Below is a small trained network, with its code and all its weights. Each question gives an input and a target symbol and asks what happens when units are switched off, that is, made to give their printed mean instead of their output.

import numpy as np


def w(rows, s, z=0):
    codes = np.array(rows[::2]) - 128.0
    scale = np.full(codes.shape[1], s)
    scale[-1] = z or s
    return codes * scale


def f(y):
    return np.maximum(y, 0)


def softmax(a):
    e = np.exp(a - a.max(-1, keepdims=True))
    return e / e.sum(-1, keepdims=True)


def log_softmax(a):
    a = a - a.max(-1, keepdims=True)
    return a - np.log(np.exp(a).sum(-1, keepdims=True))


def net(x, mask):
    ids = ['Παδζτφ'.index(c) for c in x.split()]
    T = len(ids)
    res = E[ids] + P[:T]
    q, k, v = (res @ M[0].T for M in (Q, K, V))
    z = softmax(np.where(np.tri(T) > 0, q @ k.T / 3**0.5, -1e9)) @ v
    res = res + np.where(mask[0], z, O[0][:, -1]) @ O[0][:, :-1]
    y = f(res @ A[0][:, :-1].T + A[0][:, -1])
    res = res + np.where(mask[1:25], y, B[0][:, -1]) @ B[0][:, :-1]
    return log_softmax(res[-1] @ U[:, :-1].T + U[:, -1])


Q, K, V, O, A, B = {}, {}, {}, {}, {}, {}
E = w([
[126,124,160],'Π',
[125,167,136],'α',
[72,156,206],'δ',
[68,195,182],'ζ',
[247,177,24],'τ',
[107,141,171],'φ',
],0.013)
P = w([
[183,123,167],'0',
[61,167,90],'1',
[124,25,121],'2',
[215,143,206],'3',
[62,193,97],'4',
[92,71,139],'5',
[247,157,233],'6',
[86,201,77],'7',
],0.013)
Q[0] = w([
[79,50,93],'h1',
[130,198,115],'h1',
[58,249,60],'h1',
],0.019)
K[0] = w([
[4,104,148],'h1',
[188,130,191],'h1',
[152,182,199],'h1',
],0.018)
V[0] = w([
[166,245,25],'h1',
[198,72,53],'h1',
[128,2,222],'h1',
],0.0091)
O[0] = w([
[163,198,109,253],'h1',
[227,142,164,121],'h1',
[122,1,143,67],'h1',
],0.0078,0.0031)
A[0] = w([
[188,175,139,225],'n1',
[231,131,96,58],'n2',
[146,28,211,120],'n3',
[122,76,36,173],'n4',
[212,44,92,124],'n5',
[64,190,9,87],'n6',
[90,127,212,53],'n7',
[168,133,252,143],'n8',
[121,147,227,42],'n9',
[151,94,89,138],'n10',
[90,148,216,127],'n11',
[63,106,148,145],'n12',
[71,80,144,179],'n13',
[122,75,36,174],'n14',
[14,93,51,18],'n15',
[175,223,171,205],'n16',
[53,107,44,10],'n17',
[181,117,19,117],'n18',
[195,67,226,60],'n19',
[19,118,179,166],'n20',
[131,231,141,8],'n21',
[61,10,71,148],'n22',
[210,74,115,112],'n23',
[186,193,237,44],'n24',
],0.011)
B[0] = w([
[92,117,209,231],'n1',
[80,145,88,170],'n2',
[89,116,81,151],'n3',
[133,169,101,157],'n4',
[195,122,93,143],'n5',
[94,69,132,164],'n6',
[155,172,48,135],'n7',
[97,77,110,185],'n8',
[139,155,11,143],'n9',
[172,174,123,136],'n10',
[154,106,129,163],'n11',
[117,175,130,164],'n12',
[162,151,101,174],'n13',
[136,179,99,158],'n14',
[218,22,176,148],'n15',
[74,120,174,252],'n16',
[182,2,224,135],'n17',
[113,92,130,157],'n18',
[174,123,117,145],'n19',
[122,151,80,190],'n20',
[210,57,129,172],'n21',
[199,148,155,173],'n22',
[164,155,123,145],'n23',
[176,194,63,197],'n24',
],0.0098,0.018)
U = w([
[189,24,165,71],'Π',
[74,59,205,221],'α',
[123,197,35,47],'δ',
[1,187,94,119],'ζ',
[153,198,123,148],'τ',
[100,34,131,254],'φ',
],0.0095,0.004)

Each question gives the input, a string of symbols that net reads in full, and the target symbol t.
The units are the heads (3 rows each of Q, K, V and O) and the neurons (one row each of A and B). Each row of codes is followed by its name. A weight is (code - 128) times the scale printed after its matrix; where a second scale follows, it is the last column's (O, A, B and U).
mask holds one flag per unit, heads first, then neurons. A switched-off unit (its flag False) gives its mean, the last column of its rows in O or B, instead of its output. The means were averaged over made-up inputs and are rounded, as every weight is.
A unit's drop is (log p(t) with every unit on - log p(t) with that unit switched off) / (log p(t) with every unit on - log p(t) with every unit switched off).
The circuit of an input: a set's keep is (log p(t) with only the set's units on - log p(t) with every unit switched off) / (log p(t) with every unit on - log p(t) with every unit switched off). Starting from the 12 units with the biggest drops (on a tie, the unit counted first), units are removed one at a time, each time the one whose removal leaves the highest keep (on an exact tie, the one counted first), for as long as the keep stays at least 0.8.
units of the circuit, in order: the units of the circuit, biggest drop first
most important unit: the unit with the biggest drop
top k neurons: the k neurons with the biggest drops, biggest first
input α α Π α τ δ Π δ, target δ: units of the circuit, in order : (h1 n1 n16)
input α α φ τ δ φ, target τ: most important unit : h1
input Π τ Π Π α ζ ζ τ, target φ: units of the circuit, in order : (h1 n6)
input τ δ φ α Π φ ζ ζ, target φ: units of the circuit, in order : (h1 n15)
input ζ α τ α τ α, target ζ: top 2 neurons : (n21 n15)
input δ α α ζ, target ζ: units of the circuit, in order : (h1 n21 n15)
input Π Π δ Π φ ζ, target δ: units of the circuit, in order : (n1 n20 n16)
input δ φ α Π ζ α φ, target φ: units of the circuit, in order : (h1 n3)
input α ζ Π, target δ: top 2 neurons : (n1 n16)
input δ α φ, target δ: units of the circuit, in order : (n1 n16 n15)
input α α τ δ δ, target Π: units of the circuit, in order : (h1 n15 n22)
input φ δ α δ Π, target Π: units of the circuit, in order : (h1 n15 n22)
input τ α τ Π Π Π, target ζ: top 2 neurons : (n21 n24)
input ζ α α α α Π δ φ, target Π: top 3 neurons : (n15 n17 n22)
input Π ζ φ, target τ: most important unit : n22
input τ φ τ α Π τ, target ζ: top 2 neurons : (n21 n2)
input α Π Π Π ζ, target δ: top 4 neurons : (n1 n16 n20 n13)
input α τ δ, target δ: top 3 neurons : (n3 n20 n1)
input ζ φ δ φ Π ζ, target τ: top 2 neurons : (n22 n15)
input α α α ζ δ, target φ: top 4 neurons : (n15 n24 n17 n6)
input δ τ Π, target δ: most important unit : n3
